Here is a tiny trained network, its code and every weight. The questions are about switching its units off for an input and a class, where a switched-off unit gives its printed mean instead of its output.

import numpy as np


def w(rows, s, z=0):
    codes = np.array(rows[::2]) - 128.0
    scale = np.full(codes.shape[1], s)
    scale[-1] = z or s
    return codes * scale


def f(y):
    return np.maximum(y, 0)


def log_softmax(a):
    a = a - a.max(-1, keepdims=True)
    return a - np.log(np.exp(a).sum(-1, keepdims=True))


def net(x, mask):
    res = np.array(x, float).reshape(1, 6) / 4 @ E
    y = f(res @ A[0][:, :-1].T + A[0][:, -1])
    res = res + np.where(mask, y, B[0][:, -1]) @ B[0][:, :-1]
    return log_softmax(res[-1] @ U[:, :-1].T + U[:, -1])


A, B = {}, {}
E = w([
[81,32,60,229],'x0',
[136,129,133,132],'x1',
[158,19,209,83],'x2',
[134,132,133,134],'x3',
[118,127,122,119],'x4',
[255,72,50,70],'x5',
],0.0065)
A[0] = w([
[101,46,143,76,143],'n0',
[148,158,113,156,245],'n1',
[155,63,112,228,137],'n2',
[213,146,27,77,148],'n3',
[46,103,197,108,105],'n4',
[159,177,178,33,131],'n5',
[126,222,148,1,110],'n6',
[188,212,35,172,139],'n7',
[198,137,71,104,195],'n8',
[49,229,55,126,191],'n9',
[91,55,152,95,172],'n10',
[145,59,211,146,104],'n11',
[176,181,150,102,151],'n12',
[144,61,14,193,174],'n13',
[107,133,164,149,89],'n14',
[46,166,180,106,107],'n15',
[83,178,43,136,90],'n16',
[132,172,70,150,82],'n17',
[181,214,186,99,118],'n18',
[119,56,228,128,128],'n19',
[74,169,168,141,105],'n20',
[88,204,124,198,184],'n21',
[136,171,80,179,139],'n22',
[160,83,76,57,74],'n23',
[81,81,74,159,225],'n24',
[248,91,35,34,46],'n25',
[182,115,34,72,207],'n26',
[57,137,163,116,99],'n27',
[121,64,106,216,80],'n28',
[88,128,174,137,233],'n29',
[60,184,236,157,71],'n30',
[120,218,78,125,255],'n31',
[122,127,82,183,133],'n32',
],0.0082,0.0048)
B[0] = w([
[178,177,107,68,189],'n0',
[144,25,193,61,216],'n1',
[3,240,101,84,210],'n2',
[93,54,137,208,227],'n3',
[209,61,78,184,180],'n4',
[28,201,76,99,208],'n5',
[52,180,73,122,218],'n6',
[210,115,156,112,207],'n7',
[103,71,186,191,219],'n8',
[160,91,126,80,242],'n9',
[176,141,125,59,194],'n10',
[233,188,40,64,183],'n11',
[55,163,120,132,185],'n12',
[49,133,114,82,253],'n13',
[159,79,33,165,145],'n14',
[170,107,136,216,191],'n15',
[238,127,60,92,174],'n16',
[213,146,53,114,155],'n17',
[14,203,65,141,199],'n18',
[182,165,69,61,197],'n19',
[158,84,112,203,179],'n20',
[171,55,147,101,224],'n21',
[196,147,132,62,179],'n22',
[132,103,79,225,176],'n23',
[68,171,162,49,231],'n24',
[119,115,65,228,230],'n25',
[88,29,191,185,241],'n26',
[177,56,80,249,167],'n27',
[65,242,26,92,187],'n28',
[170,79,227,154,215],'n29',
[135,73,44,236,207],'n30',
[168,77,205,60,248],'n31',
[125,189,137,90,174],'n32',
],0.0043,0.0064)
U = w([
[143,78,80,237,19],'0',
[46,199,63,101,56],'1',
[138,100,140,100,255],'2',
[138,106,135,107,228],'3',
[254,144,60,66,23],'4',
],0.013,0.0043)

Each question gives the input, the list of numbers given to net, and the class t.
The units are the neurons (one row each of A and B). Each row of codes is followed by its name. A weight is (code - 128) times the scale printed after its matrix; where a second scale follows, it is the last column's (A, B and U).
mask holds one flag per neuron, in row order. A switched-off neuron (its flag False) gives its mean, the last column of its row in B, instead of its output. The means were averaged over made-up inputs and are rounded, as every weight is.
A unit's drop is (log p(t) with every unit on - log p(t) with that unit switched off) / (log p(t) with every unit on - log p(t) with every unit switched off).
The circuit of an input: a set's keep is (log p(t) with only the set's units on - log p(t) with every unit switched off) / (log p(t) with every unit on - log p(t) with every unit switched off). Starting from the 12 units with the biggest drops (on a tie, the unit counted first), units are removed one at a time, each time the one whose removal leaves the highest keep (on an exact tie, the one counted first), for as long as the keep stays at least 0.8.
circuit, biggest first: the units of the circuit, biggest drop first
unit that matters most: the unit with the biggest drop
k most important neurons: the k neurons with the biggest drops, biggest first
drop when u is switched off: that unit's drop, to one decimal
input [1,7,4,-3,-3,7], class 0: circuit, biggest first : n25; n3
input [-7,-2,6,0,-6,2], class 1: circuit, biggest first : n5; n18; n6
input [7,6,-2,-4,-4,-5], class 1: circuit, biggest first : n28; n2
input [3,-2,6,-6,0,8], class 0: 2 most important neurons : n25; n23
input [-5,7,-6,-7,2,-3], class 2: unit that matters most : n31
input [8,-5,0,7,-8,7], class 1: circuit, biggest first : n2; n13
input [6,1,-3,1,1,-3], class 1: circuit, biggest first : n28; n2
input [-7,2,-1,6,8,8], class 0: circuit, biggest first : n25; n3; n26
input [3,2,3,-8,-3,-8], class 0: circuit, biggest first : n30; n27
input [3,-2,-6,-1,3,-7], class 0: circuit, biggest first : n30; n27
input [0,-1,-7,-8,-3,-4], class 2: 2 most important neurons : n11; n19
input [3,4,8,-4,7,-2], class 4: 2 most important neurons : n11; n19
input [3,-2,-7,8,-2,-3], class 2: 2 most important neurons : n11; n19
input [-3,-2,-5,6,0,-8], class 0: unit that matters most : n30
input [-4,5,8,-1,0,-7], class 4: 2 most important neurons : n19; n11
input [6,-5,5,-4,2,0], class 1: drop when n2 is switched off : 0.2
input [-6,3,4,0,7,1], class 1: drop when n18 is switched off : 0.1
input [-8,6,-3,4,-1,4], class 1: drop when n18 is switched off : 0.2
